Rows are numbered. After the first four, each row is followed by the numbers of the three nearest rows among all rows above it, by straight-line distance, nearest first.
0: [ -5.2  -0.9  -8.5  -8.7  -1.9  -3.7 -18.7   6.4  -2.7 -13.8  -6.2   1.8
   8.0  -9.7  22.0   4.2  17.7   3.8  -0.6   0.8  -1.1  -1.1  14.2   6.8
   4.6  -7.5 -19.4  -0.9   6.7  18.0   1.9  -6.5  36.0 -10.2 -13.0  -6.6]
1: [  5.7   7.3  -5.4  -1.9   0.5  -0.8  -2.7   8.0 -13.0  -6.0  -8.3  -2.3
 -13.4  10.8  34.5   1.8  -1.0  -4.1   7.5  -5.7   5.3  -5.8   8.8  22.3
  11.7 -26.1 -46.6  19.4   9.0  11.3  -2.9  -4.1  30.6  -8.1  -2.2 -12.1]
2: [-45.6   8.2  34.6  11.9  -8.9   2.5  -8.7   3.5   2.0  10.8 -18.3  17.5
   5.9  19.4  49.7  -3.2   6.4   0.1  -3.6  22.2  -3.1  -5.1  10.9  10.2
  -2.9  -9.0 -75.8   7.9  -0.5 -21.0  11.7  12.1  23.8  -1.9 -15.0 -11.5]
3: [-54.7 -32.3   8.3   5.4   2.4  10.7  10.2  -2.7  -8.6 -13.5 -21.8   4.5
  16.7  20.3 -22.3  -9.6   8.6  -2.2  -4.1   7.7   8.0 -12.6 -48.6  12.3
 -19.6 -24.2 -44.0 -16.3  -8.3 -17.5   1.1  -0.5   8.2   4.8  -1.6  -5.7]
4: [  7.9  -4.9 -16.9  -5.1   0.0   2.6  -8.3   0.9  -5.0  -6.8  -0.2  -6.3
  -8.7   1.4  47.4  -7.4 -16.5  15.2  12.0  17.6  -6.8   1.0 -18.2  20.8
  -1.3  -2.0 -32.2  24.8   2.1  12.5  15.2  -6.0  36.3   6.5  -9.7  -7.3] -> 1 0 2
5: [-57.9 -24.7  31.3  36.2 -17.1   8.6   3.5   6.0   5.0  -1.8 -21.3   6.2
   7.2  24.0 -36.5  -9.7   5.0  -3.1 -14.2  21.7   2.7  -4.0 -72.3  16.8
 -26.4  -9.1 -27.5 -13.3  -7.3  -2.3  -2.6  -8.8   5.4  10.9   3.7 -16.4] -> 3 2 0
6: [ -2.1  16.8   1.5   2.3  -0.5   0.7  -6.1  11.1   5.0   8.6   6.8  -2.0
  -3.8   0.9  39.9 -10.3  -0.4  10.1   0.1   7.2 -17.8  -2.1   1.1  24.0
  17.1   5.8 -53.4  19.6  13.5  -5.9  22.9  -8.4  38.0   7.1   5.9 -12.9] -> 4 1 0
7: [-30.9  14.9  13.1  15.2 -15.7   6.2  -6.6   5.2  -5.7  -0.4 -26.7  13.6
  11.1  14.7  16.6 -26.2  -7.8   0.5  -9.7  10.0   5.1  -5.7 -43.5   8.9
  -9.6 -29.5 -68.0  18.6   1.2 -24.7   2.2  -5.2  32.7  10.6  -8.4 -10.7] -> 2 3 6
8: [-29.0  23.5  37.5  -2.6 -11.1   9.2  -6.0 -11.1   6.5  -0.6 -12.9   5.5
   2.2   5.0  23.6   9.5   5.7   8.1  -3.7  -4.2   8.1   6.2  15.1   0.9
 -13.7 -15.3 -38.3   5.5  -5.9 -12.2   7.2  -5.2   9.4  -3.7   0.5  -5.9] -> 2 0 1
9: [ 57.9 -10.2 -61.3 -37.2  17.7   7.3   5.4  -3.7  -2.4   8.1  27.1 -21.2
 -12.1 -23.0  39.2 -13.3  -7.2   3.0  17.0  -4.6 -12.7  12.7 -20.5  18.1
  14.2  12.3  12.3  17.1  15.3  17.5  -3.3  10.6   1.4  -5.8 -10.9  -1.0] -> 4 0 1
10: [-42.7 -27.7  12.6  10.1  -7.5   0.0   7.8  -4.0  -6.3  -0.4  -9.7   9.2
  -9.2  18.2  -5.2 -17.7   3.7  17.1   0.2  25.8   9.2 -14.2 -42.3  14.5
 -33.0 -27.7  -9.0 -18.6   7.8  -1.5   1.9  10.0   1.1  25.7  11.9  -1.4] -> 3 5 7
11: [-30.1  20.5   8.0   1.0 -12.8 -10.8 -16.8   3.9 -11.7  -7.7   1.7  13.0
  -4.6   4.8  22.2  12.1  20.9  19.7  -5.4  -6.5  -1.7  -0.7  23.9  18.3
  -5.8  -0.8 -42.5  18.2   3.5   2.6   8.8   1.8  12.8  -9.4  -8.4 -13.5] -> 8 0 1
12: [ -3.4   6.0  26.4  14.9 -11.2  -1.7  -2.7 -11.4  -6.5  -4.3 -12.0  -2.1
   4.8   5.5   1.6  -3.6  -2.9   2.0  -1.4  15.7  12.8   9.9  41.5  -3.2
   2.7   1.7 -22.7   9.7   7.8 -24.6   8.0 -17.9  -7.5 -19.5   5.1  -5.3] -> 8 11 0
13: [ 19.5   1.7 -17.7  -8.2   1.8  -4.1  -5.2  12.2   9.5  11.5   6.7   5.6
 -10.5   6.2  40.6 -12.8  -3.0   9.2  16.5  -5.7  -9.4  -6.2  22.9  18.5
  25.9  12.8 -47.8  13.4  12.1   8.7   1.2  -0.4  18.6  -9.2   7.1  -9.9] -> 6 1 4
14: [ 10.0  20.5  -4.4   1.6  -1.0   8.0  11.6  -3.0  -1.6  -4.9 -10.4   2.0
   1.8  22.2  53.7 -14.4 -16.0  -0.3   3.0  20.0  -6.8   2.8   7.4   9.1
  11.5   5.4 -53.9  16.7   7.4 -20.9   3.2  -7.9   1.4 -13.5   2.3 -19.4] -> 6 13 1
15: [-32.0  -1.2  38.2  22.4 -18.8  -7.7 -17.4   2.7  -0.9  -5.4 -21.1   8.0
   8.9  16.8 -19.1   6.7  27.4   9.4   3.0 -18.5   9.0   1.7   9.3   9.1
  -8.3 -20.3 -24.4 -10.6  -6.6 -12.6 -13.1 -26.4   7.0 -22.4  13.9  -6.9] -> 8 12 11
16: [-16.0   8.0 -12.8 -13.3  -2.8  -0.3   7.3   5.9  -7.8  -1.8 -11.2   4.5
  -7.9  -7.9  58.0 -18.8  -5.1   1.6  -5.4   5.1   0.5  -0.5 -18.0  21.7
  -6.0  -4.6 -49.3  22.2  12.8  12.0  14.3  -3.8  30.7  17.2 -14.7 -10.8] -> 4 6 1
17: [ 38.5  -7.8 -41.6 -35.5  17.2   4.0  -4.2  -1.4 -13.5   6.3  14.0  -5.0
  -2.6   0.2  39.7  -7.7  -7.1  16.8  22.9  -1.8 -14.2  -3.3 -17.9  12.4
  23.8  -0.6   5.3  16.2  10.1  14.8  -2.7   6.3  27.0  -3.6 -13.9  -2.5] -> 9 4 13
18: [ 27.8  18.8   3.5   5.2  -4.6  -8.7  -0.4  -2.6  -1.9   1.8  -2.4   1.9
  -4.1  -4.3  21.4  -1.6  -5.6  -0.1   3.6  -1.8   5.7   1.9  53.0  -0.1
  21.2   8.8  -8.3   4.0   8.5   5.4  -4.2 -23.3  -2.4  -4.4   6.0 -14.6] -> 12 13 0
19: [-30.4  22.5  19.5  -5.2  -8.6  -3.0  -9.3  -0.2   1.0   6.7 -24.7  14.0
   0.9  17.8  36.4  -2.5   8.3  16.1 -10.1   4.1  -3.4   0.7  -5.7  16.7
  -7.6 -16.7 -74.2  23.6  15.7 -16.7   9.7  -4.9  29.6  10.6  -9.7  -9.6] -> 2 7 8
20: [  6.4  13.9  15.9  10.2   9.4  -0.7  -4.0  10.0  -8.8   3.7  13.3  -6.3
  -1.6 -15.8  15.2   9.9  -3.5 -10.3   4.2 -17.4   1.9  -4.0  25.8  11.6
  -5.3   3.2  18.5  17.9  -9.1  18.2   9.3 -15.7  11.8  -6.0  12.1  -3.8] -> 18 0 12
21: [-54.6 -35.4  22.2   1.7  -1.4   0.6  16.5  -8.8 -15.5  -6.9 -14.4  -7.2
  28.3  14.0 -47.5 -18.8  -7.3  -1.9 -17.0  21.6   5.0  -2.7 -54.1  -2.3
 -23.3 -15.0  -9.5 -10.3  -6.9 -20.2   3.6   6.3 -13.3  11.2  -1.5   3.1] -> 3 5 10
22: [ -0.9  -4.7   3.1  12.5  -0.1   1.2  -3.9  -1.7   4.6  11.1   3.8  -2.3
  -8.1   6.5  20.3   6.2  -4.3   3.4  10.4   5.4  -3.3  -9.6  -6.3  14.7
   0.9 -16.6 -12.9   0.0   2.7   7.4   0.5 -14.3  29.4   3.8   7.4 -11.3] -> 1 0 4
23: [-55.2  -6.8  36.9  39.4 -24.2  18.2  -4.2  -0.5  -2.5  14.6 -51.7  15.7
  12.0  44.3  -9.3 -14.5 -15.6  -4.3  -9.3  15.4   6.0   1.8 -32.8   8.9
 -17.3 -17.7 -62.1  -3.5  -1.4 -25.6   0.9  -8.8  10.5   0.5   8.5  -8.4] -> 7 5 3
24: [-34.6  -9.9  19.2  26.0  -7.9  16.1   1.6 -10.8   0.2  -3.1 -16.3  -2.0
  21.7  15.8 -36.2  -8.5 -14.6   9.8   2.4   4.7  -7.7  16.4 -35.4   5.6
 -22.4 -29.4  21.0 -15.4  -1.9  -1.6   2.1 -23.7  -8.0  14.2  -5.3 -27.5] -> 21 5 10
25: [-70.7 -14.2  33.3  26.7 -11.3   6.7  -5.1  -3.6  -1.4   0.1 -21.3   8.5
  12.2  19.1 -12.4  11.6  12.5   5.0   1.7  10.8   5.7   3.4 -38.6  -7.5
 -27.4 -25.2 -15.1 -19.5 -13.3   7.2   1.9  -0.5   0.6  23.2   0.0   2.9] -> 5 10 3
26: [ 21.0  -6.0 -25.6  -9.6   1.5   1.0   4.8  -8.2  -5.9  -5.3   9.6  -0.4
 -10.5   0.1  33.8 -14.6  -7.6  12.2   6.3   8.3 -24.9   0.8   2.8  20.3
  20.9   7.2 -32.2  24.8  10.3  11.0   2.6   0.5  13.0 -11.3  -8.2  -6.7] -> 13 4 17
27: [-52.2 -13.3  32.5  24.1  -4.7  19.5  -4.0   1.4   7.7   6.3 -21.4   4.0
  19.4  15.8 -23.0  -2.3   4.4  10.4 -12.5   2.7  10.2  -6.2 -29.6  10.7
 -26.5 -10.1 -29.1 -19.0  -5.7 -14.1   4.5  20.0   8.9   9.7  -3.9  -1.0] -> 25 3 5
28: [-61.6   0.9  45.2  42.7 -32.6  11.8 -10.9   1.3  17.7   7.4 -27.0  17.4
  11.3  25.9 -29.5  11.3  -8.2  10.0 -16.2  -6.9   3.2   7.8 -23.1  -3.8
 -11.8 -15.0 -42.7  -7.6 -22.5 -14.4  -2.2 -16.2  31.3   2.4  -8.7 -13.9] -> 23 27 25
29: [-58.5 -13.7  23.9  15.2 -17.1  -1.0  -6.1  -4.6   4.1   1.9 -30.0  20.5
   6.0  26.0  11.2  -5.8   4.0  11.6 -18.7   5.5  10.1   1.1 -11.6  14.8
 -13.3 -14.0 -59.3 -12.2 -13.3 -11.5  -6.4  20.6  22.6   8.6 -12.8   7.0] -> 27 2 23
30: [-51.9  -0.2  18.1   0.5  -6.6   5.8  -3.3   0.2  -5.0   0.1 -22.9   6.5
   4.3  12.3  23.1  -1.4   7.1   6.5  -9.7  -1.6  -5.0  -5.2   5.6   6.5
 -13.2 -13.6 -38.4   4.7   0.0  -8.3   9.7  -6.3  27.6   1.9  -4.2  -3.7] -> 8 19 29
31: [-29.2  -2.8  10.8  -0.6   0.8   0.4   6.0   1.5 -12.1   2.2 -19.7  -6.5
  11.5  -4.6   0.1 -11.0  -0.9  12.5  11.4  -2.1   6.4  -4.0 -10.8  13.0
 -12.7 -25.0  16.6   1.8   6.8  -3.0   5.2 -11.3  14.2   3.8 -13.5 -17.9] -> 22 24 30
32: [ 14.8  14.5  -1.2 -16.1   6.8  -8.9   0.2  14.7  -2.7   0.9  -1.9  -1.5
  -1.6   6.1  56.5 -17.6 -17.5  -0.1  13.7  18.7 -25.7  -2.3   8.6  22.8
  27.0   9.2 -78.8  28.8   9.6  10.2  16.9  -2.9  29.6  -8.0  -1.5 -14.0] -> 6 13 14
33: [-56.4   1.0  17.9  19.8 -23.1  21.4  -0.4  -0.7  -8.6   4.8 -18.5  20.3
  16.8   9.7   7.8   2.5  11.7   6.3 -21.1  20.8 -12.1  14.3 -15.1  -0.5
  -8.4 -17.2 -68.2   2.5   8.5 -17.9   5.9  11.3  17.4   2.9 -11.6   2.3] -> 29 30 2
34: [-23.9 -10.6 -11.1  -8.6  18.1  -7.4   0.3  -2.1 -12.8  -4.2  -5.1  -4.9
 -12.7   5.1  26.4 -11.1   5.3   5.4  14.2  23.0  -3.3  -7.3 -40.4  23.2
  -6.6 -24.6 -35.5  11.6   3.7  11.8  21.1   3.6  37.0   6.0  -6.7  -4.1] -> 4 16 22
35: [-85.8 -50.4 -29.4 -32.3  12.4   7.2   8.8   0.3 -11.2   9.8 -28.6   7.9
 -16.7  33.5  99.9 -64.6  -1.7  26.9  -4.2  69.6 -20.9 -13.7 -81.4  47.8
  -9.3 -25.7 -99.9  29.0  19.1 -12.0  12.7  48.1  61.3  11.0 -31.0   7.5] -> 34 16 7
36: [-19.4  -7.2   0.3 -12.6  10.6   4.9  -2.3   3.5 -19.3  -9.0  -9.3  -0.8
  -1.4  -7.2   3.1   9.2  31.2  14.3  11.8  -1.0  10.8 -12.7  11.2  18.7
 -19.6 -28.9   8.5  -7.7  16.9  17.3  12.5   9.9  -3.2  -4.9   8.1  13.1] -> 31 0 22
37: [ 55.3   0.4 -33.3 -25.2  10.3  -3.7  -4.5   6.1  -1.1   3.6  23.6  -7.5
  -8.7  -8.9  37.7  -1.3 -15.6  -4.4   9.5 -12.2  -9.5   3.7  32.4  21.1
  32.5  24.3  36.8  21.4   8.1  22.2   4.1   2.1  -3.7 -11.0  12.9 -20.1] -> 9 17 18
38: [  1.2  -4.2  -5.5   2.0   6.0  -9.0 -10.3   4.5  -7.4   4.2  -2.4  -2.8
 -16.1  -0.1  14.6   5.6   4.5  11.4  17.8  -9.0   2.5  -5.8  -1.5  24.0
 -18.6 -25.3  -2.1  -2.0  24.8  17.6  13.0 -16.0  30.6  -0.7  -6.8  -8.9] -> 22 0 31
39: [-14.0   1.6 -20.2   5.4   1.0  -8.9  -2.6   4.1   7.3   5.2 -17.1   7.2
  -5.1   6.9   7.7   8.6   5.2  10.0   8.9   0.2   2.3   1.7  -5.2  22.1
   5.6 -11.4  -1.7   8.3   9.0  10.9  -8.0 -12.6  14.1  -2.1  10.9  -7.3] -> 22 38 0
40: [-14.9   3.9   0.1 -25.2  10.7   0.1 -10.2   8.5 -10.2  -8.5  -8.0   4.1
 -27.3  -9.0  61.8  -8.0  18.3  15.1  11.4   2.6  -3.7 -10.0   7.9  23.8
 -13.8  -2.6 -31.8  22.1  22.1  24.3  17.3  -4.7  16.2   4.5  -3.0 -13.3] -> 16 4 1
41: [-69.6 -27.7   8.0  -0.2 -13.3   3.4  -7.8  -0.7   3.2   7.2 -31.3   2.3
  16.7  15.2 -14.0 -11.2  18.6   7.5 -12.1   6.4  12.3  -6.5 -57.8   5.4
 -25.9 -13.6 -37.7 -13.1 -14.6  -7.9   3.0  21.3  13.5  13.1 -10.6   9.7] -> 3 27 25
42: [  6.5  21.3   7.0   5.3  -8.9  -4.4   5.9  -4.5 -11.6   3.9   2.9  -1.1
  14.1   1.0  15.0   1.9 -11.9   3.4  -8.4   7.5   2.8   1.1  19.2  -2.9
  25.3  -0.3 -27.7  14.7  10.6  -6.4  -8.5 -19.8   0.0  -2.6  13.6  -0.8] -> 18 12 14
43: [  9.2  -8.9 -25.4  -2.9   1.1   1.6  -2.5  -0.5  -1.1  -8.2  -2.1 -14.5
 -18.1   7.9  25.4 -21.3 -17.0  13.5  13.3  24.2  -9.1  -2.9 -21.9  13.8
  13.4   0.9 -33.9  -1.0   0.7  -1.0  -0.4  -7.9  25.2 -12.9  -6.2 -16.5] -> 4 26 22
44: [ 25.9  10.7 -27.2   0.9  -3.6  -8.7  -0.6   4.6 -14.1   8.0   7.8  -8.7
  -5.4  -1.7  32.6  -8.2  -3.7 -12.1   9.8   3.4  -3.0   9.1  -5.8  10.5
   1.8  -7.7 -26.7  12.2   8.4  10.6   4.0  -4.0  16.0 -10.0  -9.8  -8.1] -> 26 1 4
45: [-53.7 -25.1   4.9  17.9   0.4   1.1   9.8   3.2   3.1  -9.1 -22.5   5.1
  -5.7  12.0  -8.0 -20.6   8.5  11.3  -0.2  28.4   6.5  -1.0 -41.1  -3.1
 -43.4 -28.4 -41.3   3.7   3.5  -4.4  14.0   0.7  20.6  13.8 -22.4  -6.4] -> 3 10 41
46: [-36.0  -8.6  16.5   1.0 -10.8  11.0   6.4   7.2  -2.1  -9.3 -17.1  13.4
   0.0  14.9  34.2 -14.2   7.7  12.3  -6.5  13.5   8.2   1.7  12.4  15.1
 -11.9 -10.9 -42.9   5.1   9.1  -1.9   8.4 -11.6  26.0   8.6  -6.5 -18.2] -> 30 19 8
47: [-52.2 -12.3  36.0  17.8  -7.5   4.5  -4.7  -1.2  -2.8   1.3 -12.6   5.2
  -5.8   9.5  -7.4  10.8  18.0   5.8   3.9  -5.1   9.0  -2.7 -13.5   9.1
 -23.9 -12.9  -4.6 -20.3 -11.9  -6.5  -4.1  11.2   2.2  10.5   0.2  14.7] -> 25 27 10
48: [-30.9   1.9  -3.6  -6.6   3.6   2.4   7.3   4.2 -12.1  -4.3 -16.8   6.8
   7.1  -9.5  27.1  -8.9 -13.9  -3.5   2.3  25.0  -6.9  -6.0 -22.3  12.6
 -14.3  -4.9 -40.0  18.6  23.7   6.0  12.2  -6.0  11.9  16.9  -4.2  -5.8] -> 16 34 46
49: [-58.7   1.4  24.3  23.3  -4.8   2.7   0.8  -9.2  -4.9  -1.0 -33.8  26.6
  20.7  15.0   5.8  -3.4  -5.2   2.9 -18.5  16.5  14.5  -6.8 -28.9   0.5
  -8.8 -12.1 -59.2  15.0  -2.1 -23.6  13.8  -6.1  26.9  15.6   3.2 -23.0] -> 7 33 23
50: [-27.5  17.5   6.1   3.8  -7.2   2.2   7.9   2.5   7.5  -0.4 -20.2  18.0
   9.6  11.3  16.8 -13.6   5.6  -1.2  -7.3  29.4  -1.6   6.3   0.9  14.5
   7.7 -17.8 -59.9   5.9   6.0 -11.4   2.6  -6.6  13.0   3.9  -8.5  -4.3] -> 46 19 30
51: [-73.8 -28.9   3.5  12.7 -19.6   8.1   3.6 -13.6  -3.3  -9.8 -13.7   5.7
  21.8  10.8 -19.8 -11.2   7.0   5.9  -2.3   3.6   9.8  -6.6 -50.9   2.9
 -26.0 -18.3 -26.7 -26.3  -3.1 -12.0   1.9  21.4  13.0  16.6 -10.3   0.7] -> 41 3 27
52: [-57.4  -2.1  33.3   7.9  -3.9  12.6  -7.4  -0.7  12.0  -0.5  -6.5  16.7
  26.8   6.9  -3.0   3.7  20.1   6.4  -9.1   1.7  -5.9  -5.3 -30.8  13.5
 -28.5  -6.2 -13.9  -0.7  -5.4 -15.8  11.3  15.9  10.2  27.4  -8.1  11.8] -> 27 47 25
53: [ 44.0 -11.3 -28.5 -19.0   2.8   3.7   8.0   4.2   0.6   8.8   9.7 -13.5
   2.4 -17.0  35.3  -1.9  -1.5  -3.7  15.0  -2.4  -4.2   8.1   0.7   0.5
  17.7  -0.9 -10.4  11.7   0.7  17.6   7.3  -7.5  15.8  -5.3  -6.3   1.5] -> 44 17 26
54: [  6.4 -19.9 -18.9 -16.2  18.6   9.0   3.3  -2.4  -0.8  -1.7   8.9 -15.7
  -4.5  -3.8  38.3  -1.1   5.9   1.0  18.4  17.4 -19.3 -14.3 -37.0  19.4
  -6.1  11.0   9.1  16.2   0.4  22.1  15.6   0.9  16.3  16.3  -7.1  -9.5] -> 4 17 34
55: [-56.4  -5.0  33.2  23.5 -18.6  -3.7  -3.8  -2.5   5.8   2.8 -28.4  15.0
  12.2  13.7  14.8  -4.1  -6.4   4.1 -14.7  18.2  -0.5  -1.2  -7.8   5.6
 -10.8 -20.1 -86.1 -10.3 -12.3 -31.5   7.0  -4.8  26.3   8.5  13.0   0.1] -> 29 49 33
56: [ -1.0  -9.2 -25.2 -18.9   4.4  -5.8  -0.6   4.8   7.4  -4.3  -6.6  11.2
 -21.6   0.5  41.3 -13.0   3.9   0.7  10.6  20.8  -3.9   2.5 -16.1  24.2
 -11.5  -6.8 -39.1  16.5   7.4  10.6  14.9  -1.3  32.5  10.5   3.6   0.5] -> 4 16 34
57: [-47.4 -14.5  32.1  24.3 -21.1  12.1   4.2  -8.3  -3.0   4.0 -19.1   5.8
   8.8   7.5  -8.6  -5.6   8.0   0.2  -2.9  17.0  -2.8   2.9 -35.8   7.5
 -16.7 -16.2 -33.9  -9.3  -1.1 -13.1   9.1   9.7  -2.3  22.1  -0.1  -2.0] -> 27 25 52
58: [-37.4  -1.2   4.4   4.1   1.9  -1.1 -12.2   4.5  -6.7   2.5 -18.1   4.3
   6.6   1.3  26.5   3.2  -6.1  11.8  -0.8  21.1  -9.0 -19.4 -34.4  14.2
  -9.7 -25.5 -28.8  15.7   4.3   0.7  20.5  -1.6  27.4   7.1  -0.6  -9.9] -> 48 34 30
59: [-50.2 -16.1  27.1  11.5 -17.2   3.0   4.5  -8.0  -0.7   1.8 -17.1   3.9
   4.1   9.1  15.8 -11.5  14.4   7.9  -7.9   6.6   2.5 -13.0 -23.2  25.3
 -19.2  10.3 -44.2   2.5   0.9  -9.6  10.7  13.4  15.6  20.7  -3.4   4.3] -> 57 29 30
60: [-44.7  14.4  11.2   5.3 -11.2   4.1   5.9  -9.1  11.6   4.8 -21.6   5.7
  -4.4  12.2  26.9 -26.5 -17.9   5.5  -7.6  15.4  -3.6   4.7 -28.2  -1.4
  -6.2  -3.7 -80.9  16.8  -1.9 -25.9  16.8   2.2  35.3   9.4 -16.0 -12.5] -> 7 19 50
61: [-62.0  -5.6  20.4  26.7 -19.8  16.4  15.5   1.2   0.7   4.0 -27.3  14.2
  10.8   6.3  12.1 -25.4 -23.0  13.4  -7.0  27.7   2.4   1.4 -33.8   1.5
 -23.6 -17.0 -43.9   6.4   4.1 -29.3  11.6  -9.8   6.6   8.6   5.9 -17.0] -> 49 57 23
62: [-48.4  -8.3  44.9  13.0  -9.8  15.9   3.2 -13.2   2.1   1.4  -9.8  20.0
   3.2  13.2   2.0  -5.0   9.1   5.1  -9.9  19.9   0.7   3.2 -26.3   8.4
 -27.8  -2.8 -30.4 -10.5  -6.2 -20.7  10.5  22.2   1.7   1.6  -6.0  10.6] -> 57 27 52
